Each row has a hidden trait or not; one of two labels after the row says which. A new part has a new trait and new labels.
[ -1.7  -3.6  -4.9 -17.6 -13.9  -5.9   3.9  -3.0 -10.5  -0.9  -6.0  10.7
   5.7  -2.1  -1.8  -7.7   1.4   3.3  -4.2 -15.3  -4.5   9.4  -4.9   0.2
   3.7  -5.2  -2.5  -4.4  -3.9 -12.4  -7.1   5.2  10.1 -10.1   7.1 -14.0
  -3.5   3.5  -3.1 -10.0  -0.6  -2.4  -4.1  -7.2 -12.9   0.1   6.0  -4.8
  -1.0  12.6 -14.5  -1.4   7.6  -6.5]
<71>
[ -9.9  20.2   0.6 -99.9  -4.6  15.4   2.9  -1.9  11.5  22.0  -1.1   1.5
  -2.4   2.6  14.0   5.9  -2.1   2.3   3.8   7.9  -8.8  10.3  12.6   2.9
  11.4   6.9 -32.7  -2.9 -11.6   7.8 -23.5   3.1   3.2  15.3  13.8  19.5
  -8.3  -8.2   0.9 -20.9 -22.1  -8.7   5.2  -1.0  -1.3   1.9 -11.4   5.1
   8.0  18.5 -37.8   0.8   8.0 -11.2]
<71>
[ -4.5 -11.5  -9.3 -26.7  -3.1  -0.3   1.9  -2.7   4.7   2.4 -14.4  -5.7
  15.9  -2.7   7.3  -4.0   0.8   4.2  -1.7  -6.5  -2.2  -5.4  -0.3  -8.4
  -1.1  13.0  -4.6  -5.2  -6.1 -17.4   1.9   1.7  11.0  -8.0   2.0 -12.3
   2.6  -1.7   4.0   0.3  -3.1  -1.2  -1.6  -4.1  -7.1   0.2   4.2  -5.4
  -0.9  -0.4   4.6  -5.8   7.9  -7.2]
<71>
[  2.7   8.2 -16.1 -24.6  -5.0   3.9   2.4   3.9   9.2   0.5 -16.8  16.9
  16.4  -4.0   8.4 -13.8  -1.3   5.2   2.4  24.9   0.9  14.9   1.9   2.0
   0.8   9.5   5.0  -1.5  -1.2   1.4  -8.2  -1.1  12.8  -3.3  -5.7  22.8
 -37.0   0.1   1.5  13.3   4.2   1.8   5.6  -8.0  -5.2   3.5   0.9  -2.4
   7.1  -2.3  -1.0   0.6   3.5  -3.9]
<71>
[-26.1 -25.0  42.6  18.8  22.9  12.7   7.6  -7.7 -43.3 -37.2 -50.7  49.2
  37.9 -18.5 -25.7  -6.8  15.6 -48.7  77.0 -62.6  25.6  59.9  -7.3 -34.2
  -4.7 -20.7  13.3 -56.0   6.0  24.5 -37.1   5.9 -40.0 -28.5 -34.2  20.7
 -28.6  16.7  53.7  43.1  -6.3  -2.8  15.7  10.9 -38.9  -0.8  33.4  -2.4
  -1.9  14.8  11.6  -8.4   8.7   3.7]
<71>
[ 11.0 -11.3 -17.2 -26.2 -11.8  24.3  -4.9   3.7  78.1 -15.5  16.0  46.6
  33.3  -6.2  41.8  -2.9 -17.3   2.1 -26.0  61.5 -27.3   8.5 -25.7   9.3
  10.1 -26.6 -19.7   4.7 -35.2  11.2 -14.9   2.5 -49.5  18.0  11.2  33.9
   6.4 -20.3  23.0  40.5  20.0   6.0   2.1   0.6 -38.7  13.0 -15.2 -26.2
  16.8 -22.1 -53.8  14.6   7.1  -8.7]
<78>
[  6.5  -1.5 -28.2  -7.9 -24.8  34.0 -19.4   0.3  66.3 -12.9  24.0  42.6
  25.3  -9.3  49.0 -15.0 -19.7  -5.6 -27.5  95.7 -18.1 -20.6 -18.0   9.4
   7.2 -22.5  -8.7   3.3 -25.2  15.8  -4.9  -5.5 -28.1  20.1  10.5  23.3
  10.7  -7.2   8.2  29.5   4.1 -12.0   3.7  -5.8 -64.8   6.4 -24.8 -28.1
  26.7 -21.0 -48.8  27.8  -8.9  -1.4]
<78>
[  3.1  -0.7 -18.7 -38.4  -2.6   6.7   1.8   0.9  45.0  -0.3 -19.7   5.1
  26.5   0.9  24.3  -9.4  -0.3   2.0   5.4  11.3  -0.3   6.7   1.3 -11.0
   2.0  19.7  -2.3  -1.0  -5.6 -10.3 -12.5  -3.0   7.5  -9.7   0.8   9.4
 -28.7  -5.1  10.4   8.1  -4.5  -2.3   3.4  -8.1  -2.2   1.5   4.4  -6.2
   8.3  -4.8   7.8  -5.0  11.0  -7.7]
<71>
[  9.7  -3.9 -39.0  32.0 -28.2  27.5 -13.0   2.4  33.5 -19.0  24.7  27.2
  29.2  -1.3  38.1 -19.7 -13.3  -2.9 -28.2  70.4 -17.9 -30.8 -18.2  19.3
  -4.8 -11.5   5.1   1.3 -26.2  14.5   3.6  -2.3 -25.1  25.6  10.8  17.3
  42.9 -19.5   1.2  27.9   0.5  -1.2   8.2   3.8 -66.1   8.4 -20.8 -27.4
  21.7 -23.5 -39.1  24.1 -13.5  -2.3]
<78>
[-14.8 -10.1 -10.7   0.4   1.7  -9.3   0.7  -6.9 -19.2  -2.5 -16.4 -27.4
   9.1  -8.1 -22.0   1.8   9.2   6.7  -4.0 -24.7   0.5  -6.8  -2.4   7.3
 -12.4  13.2 -10.2  -1.6  -6.0 -24.4  16.1  11.9  18.7  -1.7  -2.3 -13.9
  33.8 -12.1   4.9   1.6   5.3   8.1   1.3  -3.3  -2.2   1.6  10.8   2.4
 -13.9 -10.2  31.1  -7.3  -7.5  -6.8]
<71>
[ -1.5  21.8  -4.3 -39.7  10.2  16.0  -7.6  -7.6 -58.2   2.3  -3.0   8.1
 -12.5 -11.3 -15.5 -25.8 -15.4   3.5  13.2  34.6  -6.1 -28.1  -2.2  14.2
  12.9   6.0  -8.0   3.0  -2.9  -2.8  -4.2  -7.1   0.6   2.7  12.2 -11.3
  -7.1  -9.6  -7.2   9.1  -8.8  -4.9  -2.9  -0.7 -23.2   4.6 -15.5  -3.3
   7.0 -14.3  -7.0 -16.5  -6.4   3.3]
<71>
[ 19.2  25.0   0.9  11.0  -0.5 -19.5  34.6   8.0 -90.7 -10.5 -38.9 -12.7
   5.9 -20.2 -53.2   3.8   0.3   8.5  30.6  53.1  -5.0  -6.8   9.7 -38.4
 -21.0  -6.4  48.8 -41.6 -31.3 -46.2  -7.1  13.8  -8.1  28.5  20.9  27.7
  50.3  -5.3   4.5  68.1  23.6  18.6  -0.2  -1.5 -82.3   1.4  15.9 -38.3
 -20.9  10.1  18.9   6.0 -19.8 -13.0]
<71>
[-23.1 -22.8  49.1  23.7  17.9   9.2   9.4  -4.3 -59.9 -37.2 -47.2  53.5
  41.1 -18.9 -25.5  -2.0  13.8 -46.2  67.8 -66.1  27.0  59.5  -2.0 -29.0
  -3.8 -15.3  16.9 -53.6   9.3  28.5 -34.0  10.1 -35.5 -30.4 -34.7  24.2
 -22.0  17.4  54.9  38.0  -4.2   1.2  14.2   9.3 -14.8  -0.1  30.9   2.2
  -6.9  10.0  11.0  -5.5   6.7   4.6]
<71>
[ -3.5  -4.1  -8.0 -15.2  -5.2  -1.1   3.3   2.9 -34.3  -9.6  -3.3   6.3
  -3.9   2.1   9.6 -11.6  -4.9   8.6  -0.9 -11.6  -9.9   8.7  -4.5  -0.3
   4.0   3.3  -3.9 -11.6  -3.3  -5.3  -1.0   4.1   2.0 -11.5   5.9 -10.9
   0.6   4.4   0.2  -4.9   1.8   0.9  -4.2  -1.6   3.6   4.3  11.7  -1.4
  -1.7   5.1  -9.4  -1.2   2.6  -5.9]
<71>

Part 2:
[  5.3  19.3 -20.8 -16.9  32.1  -2.2 -10.8 -17.7 -23.9   6.5   0.1   8.6
  10.6  -6.1 -11.4   6.8  -1.4   5.0 -15.1   7.0 -24.3  -6.5]
mipe
[  3.5  19.7 -32.8 -10.4  13.9  -4.1 -23.4  -0.6 -12.1  -3.7   2.9   6.0
   1.1  -7.9 -14.6   6.0 -12.2   1.9   1.7  15.4 -24.9   3.3]
mipe
[ -9.6 -29.5  14.9 -16.5  22.3  -1.2  19.0 -12.5 -24.2  11.7  -2.0  18.7
 -29.9  -7.9 -11.5   7.1  11.5  11.3 -12.6   7.6  -1.1  -5.5]
puda
[-10.1  -1.8  16.9 -28.4  13.8  11.5  21.3  -9.9 -10.7  10.4  -2.1  42.0
  31.3 -11.9  -7.9   4.2  12.0   9.1 -12.3  -9.7 -16.7  -6.8]
mipe
[ -5.3 -29.9  27.7 -10.5  11.8   1.6  10.5  -0.6  -7.2  10.7   0.4  24.9
  -5.1 -18.4  -2.9   1.9  10.9   9.1 -10.1  -4.6  -5.9  -2.7]
puda
[ -8.5 -31.7   3.8 -20.7  22.5  -1.8  17.2 -12.2 -21.1  10.4  -0.9  46.2
  -7.8  -7.4 -13.7   4.2   4.8   9.0 -15.2  10.2  -3.4  -6.4]
puda
[ -1.5   2.1  22.1 -16.5   7.1  -0.2   3.1  -8.4 -36.6  -3.2  -3.8  -5.3
  17.2 -10.3  -6.8   2.0  10.3   2.6 -15.7  -8.1 -14.1  -0.2]
mipe
[ -9.4  10.5  20.6 -22.4   3.7   9.9   8.7  -1.7   5.6   5.6  -0.6  32.6
  39.1  -7.8  -3.3   1.9  -0.3   7.9  -4.8 -19.3 -13.9  -4.1]
mipe
[ 17.2 -38.0  22.9   1.2  84.1 -10.8  38.0  49.8 -26.7  28.9  -4.8  43.8
  47.9 -36.7   0.7   4.3  33.8 -14.9 -17.6  38.2 -81.9 -26.2]
puda
[ 24.1 -37.2  77.2  10.2  79.7  -8.4  23.3  56.1 -20.7  27.3  -6.8  40.8
  70.9 -46.8  18.7  -1.3  46.7 -15.1 -19.2  10.6 -82.8 -28.3]
puda
[  3.7  14.6 -31.4 -22.3  20.9  -3.9 -13.3  -6.1 -23.2   3.5   1.1   6.9
  -4.1  -5.1 -16.2   8.1  -6.0   5.2 -17.0  17.6 -20.3  -1.2]
mipe
[ -5.1  11.2 -27.8 -17.2  12.6  -3.3 -16.6  -8.3 -24.8  -5.2   1.0  -0.5
  -1.2  -8.3 -12.3   6.3  -8.4   1.3  -6.9  15.1 -12.1   1.5]
mipe
[ -6.4 -21.8  11.2 -13.2   4.7  -0.6   6.5  -6.9  -9.6   5.2   2.1  20.8
   8.8  -9.4  -6.8   1.2   3.4   9.0  -7.6  -0.4   3.4  -2.6]
puda
[ 18.0 -34.7  29.4   6.7  99.9 -10.1  20.4  50.1 -17.3  22.9  -3.4  36.2
  50.8 -42.9  11.3   0.8  37.8 -14.9 -11.6  27.7 -79.9 -26.1]
puda
[-11.7 -35.5 -10.7 -24.4  16.3  -1.7  20.7  -9.6 -29.5  10.7  -2.9  46.3
  -5.8  -4.6 -20.9   8.4  11.2   8.4 -16.0  29.3  16.9  -7.9]
puda
[ -9.4   7.7  25.8 -21.6   9.4  12.3   8.6   2.1  10.9  10.0  -5.0  24.7
  43.1  -2.0   0.3   0.9   8.1   8.4  -4.6 -24.2 -38.4  -2.8]
mipe
[ 16.4 -33.5  42.5   3.0  83.0 -11.5  20.7  55.7 -21.0  25.9  -4.2  39.2
  59.3 -46.4  15.3   0.9  36.2 -16.5  -8.4  24.2 -78.2 -27.1]
puda
[ -5.6 -31.6  31.8 -20.5  20.0  -0.3  14.7  -7.9 -14.6  14.4  -3.0  22.0
   8.7  -6.4  -5.9   2.5  13.1   7.4 -12.9  -0.8   5.1  -6.8]
puda
[-15.4   9.1   4.8 -26.4  13.4   9.8   7.8   0.4   7.7   4.2  -2.9  34.8
  30.4   4.2  -8.3   4.3  -3.6   7.0  -6.7  -2.8 -30.1  -3.3]
mipe
[-14.6 -38.6 -20.9 -33.3  29.3  -4.7  29.0 -20.5 -36.2  11.5  -3.7  40.2
 -44.6  -2.2 -24.5   9.5   8.5  11.3 -18.8  33.8  -4.0 -11.8]
puda
[ -5.2  13.1  57.2 -17.5  19.7  13.4  13.9  37.3  -0.6  10.8  -6.3  24.7
  53.7 -10.2   4.2  -1.3  18.0   7.2  -7.7 -29.0 -20.5  -5.9]
mipe
[ -6.6 -19.7  15.3  -6.4 -14.8  -1.2   3.7  -5.2  -4.8   8.0   3.4  36.3
   2.4 -11.2  -2.9   1.1   0.7   9.6  -6.7  -1.1  -7.4  -4.3]
puda
[ -6.8 -35.1  39.9 -17.0  17.5   0.9  26.8 -12.8 -30.4  15.7  -4.5  25.4
   9.9  -7.7  -9.4   4.7  20.3  10.1 -19.3   3.4   5.0  -8.5]
puda
[-12.0  -7.4  50.4 -27.8  21.0  13.1  21.1  -7.9   1.8  13.7  -9.9  23.2
  50.4  -7.0   0.3   0.6  18.8  10.7 -16.0 -35.4 -33.5  -8.3]
mipe
[ -5.5  -0.2  37.8 -22.3  18.1  10.7  23.3  -6.3 -15.8  13.2  -4.2  28.9
  48.9  -5.6  -7.3   2.9  24.8  13.0 -17.4 -19.8 -15.1  -6.4]
mipe
[  1.5   1.8   3.5 -11.9  15.9  -1.6   1.4   6.4 -31.0   4.9  -2.7  -0.3
  31.5 -11.4 -10.0   3.6  10.8   3.4 -16.9  -4.9 -20.3  -4.3]
mipe
[ -7.6 -25.1  20.5 -20.6  20.8  -1.8  13.9 -11.3 -20.1  10.9  -1.0  23.3
 -22.1  -7.7  -7.2   5.5  11.3  11.6  -9.3   8.9   0.0  -5.8]
puda
[  4.6 -23.2 -71.7 -10.7  83.8 -18.7 -10.3  46.6   7.9   8.3   7.8  64.6
  19.9 -29.5  -1.3   8.9 -14.5 -19.1  10.5  71.0 -28.4 -18.6]
puda
[-15.1 -26.5 -50.2 -24.0   9.1  -5.7   9.0 -16.8 -14.5   5.3   3.4  45.2
 -51.8  -1.2 -21.8  10.2 -11.9   7.5  -5.0  34.0  -1.6  -0.9]
puda
[-17.5  -1.7  -7.9 -36.8  13.4   4.0  14.7 -16.0  -6.8   8.4  -0.6  38.8
   7.2  -2.4 -15.2   8.9   5.4   9.7  -9.1  27.1  -4.8  -5.0]
mipe
[-10.2 -30.2 -10.6 -17.7  17.2  -1.8  14.1 -14.7 -16.0  10.4  -1.1  38.1
  -1.6  -5.1 -13.4   6.6   3.1  10.0 -10.5  19.7  27.4  -4.4]
puda
[  6.1   1.8  60.1 -11.4  23.9   1.7  14.4  -5.0 -40.5  15.8  -8.3  -4.2
  28.3 -14.4  -5.9   2.8  31.9   8.4 -24.2   8.2 -22.5  -5.7]
mipe
[-11.1 -14.8  45.6 -29.8   8.5   8.0   9.9  -9.4  -2.4   5.6  -2.6  39.7
  35.4   4.2 -10.4   0.2   1.6   8.7  -3.5  -2.1 -26.8  -3.1]
mipe
[ -9.5 -29.6  -4.1 -27.3  30.0  -1.6  23.9 -18.4 -29.1  12.4  -2.5  25.9
  -5.6  -4.8 -17.9   2.6   9.5  12.8 -15.9  15.2 -13.5  -8.0]
puda
[ -4.7 -31.9  46.3 -10.8   9.6   1.7  20.5  -6.8 -17.0  14.5  -4.6  27.4
 -22.1 -10.4   0.9   4.3  19.5   9.1 -15.5  -7.1 -16.9  -6.6]
puda
[  3.0   0.2  57.0 -16.5  18.0   1.7  12.8  -4.5 -43.2  12.0  -9.1 -11.5
  39.1 -18.4  -4.7  -0.8  35.4   3.5 -25.4 -19.3 -22.1  -7.4]
mipe
[  1.5  21.0 -32.3 -14.9   5.3  -4.8 -24.2 -11.5 -14.9   2.7   2.8   6.4
   5.1  -8.1 -11.7   6.6 -16.0   3.4  -4.6  12.4 -18.5   1.4]
mipe
[ -4.2 -30.9  55.7  -8.9  12.2   3.0  27.6  -7.3 -21.1  14.7  -3.4  22.2
  18.9 -15.0  -2.8  -0.7  24.0   8.1 -16.1  -9.5 -24.2  -7.9]
puda
[ 14.8   6.7  62.1  -2.6   6.0   3.5   1.7  -1.6 -24.9   4.8  -5.5  -8.6
  35.1 -20.5   4.7  -0.4  27.1   6.6 -18.8 -29.9 -18.3  -2.1]
mipe
[ -9.4 -27.2  -5.6 -22.5  11.0  -2.5   9.5 -12.0 -17.6  10.9   1.0  45.6
  -6.1  -6.1 -12.3   5.6  -0.7   7.2 -12.2  13.5   0.8  -5.4]
puda
[ -6.2   7.0 -20.6 -23.0  28.8 -10.3  -0.2 -18.6 -33.9   5.5  -1.7  28.8
 -20.3  -1.6 -20.3   9.1  -7.6   4.4 -16.1  15.9 -19.0  -6.3]
mipe
